(in the rows, 128 means zero)
Each row is followed by its class. Each block has new classes.
[115 121 155 109 115 138 119 152 142 125 142 124 163 116 105 134 132 104
 114 134 131 151 112 127 134 140 134 124 121 117 129 140 114 146 123 167
 109 132 127 119 158 136  72 115 127  96 130]
bf
[115 139 149 113  98 101 122 139 134 115 143 135 172 122 103 134 133 100
 129 138 126 144 122 119 122 111 108 132 134 131 132 129 103 136 120 164
 111 144 125 112 149 119  76 116 101 112 141]
qb
[136 137 132 128  95 118 107 134 130 120 143 142 133 118 110 155 135 114
 122 133 156 135 126 131 115 131 107 121 128 124 134 141 116 157 122 155
 126 160 130  96 134 117  95 124 124 113 152]
qb
[125 112 137 124  90 143 126 107 136 138 140 132 123 136 113 123  86 120
 128 130 122 128 139 133 127 118 128 131 128 136 117 149 126 143 129 142
 132 122 136 148 122 145 128 129 121 119 130]
qn
[130 117 150 123 105  95 130 142 137 131 158 137 143 125 109 122 122  93
 126 144 131 136 118 126 145 131 118 142 130 130 131 115 117 134 123 159
 109 143 135 131 160 161 124 124 121 107 141]
mt
[113 120 140 126  91 121 133 134 135 141 133 146 142 118 100 135 125 110
 119 138 123 125 126 130 126 129 126 134 131 142 141 146 101 147 141 163
 128 125 127 125 141 132 136 135 128 115 141]
qn
[108 156 140 131 146  59 131 151 127 118 158 143 173 132 124  86 116  85
 125 141  99 124 111 124 155 141 121 141 142 122 108  80  94  94 120 145
 105 134 146 155 181 144  86 115 116 131 154]
mt
[114 141 130 129 129 126 119 159 134 126 131 137 163 128 105 113 132 119
 116 132 126 141 114 127 137 144 123 124 131 118 136 141 102 150 124 159
 114 141 127 104 147 131  85 114 122 104 136]
qb
[123 126 126 120 129 115 151 135 135 116 151 109 150 123 135 174 135 123
 134 127 145 127 114 119 129 137 123 118 125 164 137 127 117 123 135 109
 115 136 129 134 169 160 119 131 123 118 123]
Bh
[116 123 142 132  94 116 144 123 129 120 131 137 167 132 118 124 128 132
 132 125 137 122 125 118 133 130 127 131 122 144 140 128 126 121 126 141
 144 122 120 133 136 114 110 122 136 120 125]
pn
[158 113 135 128 104 127 128 116 132 132 128 139 111 122 126 130 136 124
 131 123 142 128 135 128 110 124 111 142 122 122 124 134 142 146 137 125
 123 135 132 149 124 147 161 128 127 123 130]
qn
[107 135 139 122 160 117 146 159 125 122 140 130 140 148 122 152 131 108
 139 124 131 135 116 120 152 148 122 130 138 137 139 123  94 128 121 137
 118 126 133 141 197 158 106 141 133 119 147]
Bh
[122 133 120 128 109 124 126 132 135 134 126 137 128 120 118 149 138 124
 127 135 138 133 134 128 111 134 117 125 126 131 134 136 136 152 126 137
 123 155 114 123 141 116 102 127 138 132 131]
qb
[144 116 135 126  56 132 124 107 132 131 133 165  97 118 118 144 133 122
 133 120 161 124 127 136 103 138 117 132 112 150 132 139 147 161 139 137
 133 134 117 123 115 161 162 126 142 115 135]
qn
[123 133 129 130 105 111 137 139 134 136 134 134 174 125 125 166 138 119
 134 136 133 135 121 126 139 135 124 126 133 134 142 135 108 119 128 139
 124 138 134 101 151 116  91 115 125 105 129]
qb
[127 134 117 114 128 135 155 125 138 118 136 128 115 126 139 186 157 121
 139 128 181 136 120 124 119 164 108 118 145 151 132 136 134 141 130 122
 128 167 121 130 167 141 107 125 134 126 124]
Bh
[121 130 137 127 145  98 130 127 121 135 132 129 165 126 115  96 123 110
 125 134 126 147 121 110 140 120 124 134 140 123 131 119 109 111 134 141
 131 124 127 120 151 137 120 132 122 125 166]
pn
[125 129 149 123 105 138 124 120 125 128 125 135 125 121 118 111 125 119
 125 127 136 129 126 140 119 137 132 131 123 112 118 107 129 132 126 137
 132 128 122 126 140 147 126 122 128 127 126]
qn
[113 125 145 125 111 126 133 124 125 114 136 135 163 120 124 134 139 109
 121 121 163 131 127 123 124 133 129 126 119 139 140 128 121 145 134 145
 131 141 119 114 147 138 136 120 131 115 132]
pn
[132 142 120 123 106 114 111 133 131 117 137 130 135 134 103 133 131 102
 126 143 139 140 119 131 124 153 118 123 139 123 137 133 112 128 129 163
 109 159 120  90 136 252  93 114 132 118 141]
qb
[121 106 143 126  92 114 134 100 116 137 138 139 114 109 119  92 123 136
 122 125 110 123 137 132 138 130 114 136 115 136 125 120 138 134 133 119
 121 133 132 178 132 141 151 130 134 135 117]
qn
[130 120 144 114  65 156 134 101 131 119 123 135  91 107 121 142 134 128
 140 115 199 129 136 127 102 167 121 124 123 153 138 127 150 138 166 131
 130 153 111 108 132 153 164 121 139 130 131]
qn
[136 110 136 133 108 113 137 111 124 148 143 143 147 127 119  88 112 122
 127 128 119 127 130 125 145 117 127 139 136 126 124 120 126 129 138 128
 151 110 130 146 131 146 149 122 128 131 143]
qn
[140 162 130 129 143 111 113 131 134 117 146 122 160 124 133 133 132 108
 119 133 136 145 147 124 124 125 125 130 138 112 127 107 122 128 123 140
 121 131 127  87 136 117  95 124 131 119 139]
qb
[117 114 146 128 107 124 126 125 128 132 137 147 154 121  75  86 121 129
 123 119 131 122 131 126 137 114 140 135 120 129 124 106 111 120 146 141
 126 101 115 115 120 156 160 135 133 131 168]
qn
[104 130 157 123 121 114 131 166 123 122 144 141 145 116  97 127 120 102
 127 132 125 126 112 123 148 134 140 134 131 143 128 134 105 126 126 141
 108 128 127 144 166 159 128 127 139 112 140]
qn
[117 146 138 127 122 105 122 131 129 117 137 127 160 127 126 129 132 122
 133 130 134 138 124 134 123 141 130 121 137 159 132 114 123 117 125 156
 126 151 126  83 144 116  83 115 124 110 134]
qb
[117 107 161  88  91 117 134 131 128 138 146 140  98 118 107  96 120 111
 123 128 114 144 136 132 141 128 123 140 120 127 127 126 122 172 127 146
 109 127 130 180 147 152 144 123 123 139 143]
qn
[153 141 113 123 142 155 108 107 129 118 122 112 115 120 142 161 144 138
 141 113 187 139 132 130  57 157  98 122 128 128 129 115 178 120 131 123
 139 174 111  50 103 115 128 132 133 131 132]
qb
[135 107 143 123  90 123 129 121 126 139 140 144 126 114 112 140 126 116
 104 126 154 127 128 137 116 149 122 136 119 135 146 147 121 148 127 141
 124 137 116 124 135 164 161 128 142 117 147]
qn
[ 97 120 155 123 116 135 104 129 129 135 137 153 144 115 115  87 139 115
 126 115 122 131 129 118 142 135 132 118 105 106 141 129 133 140 140 144
 116 131 116 158 143 111 107 111 127 124 124]
pn
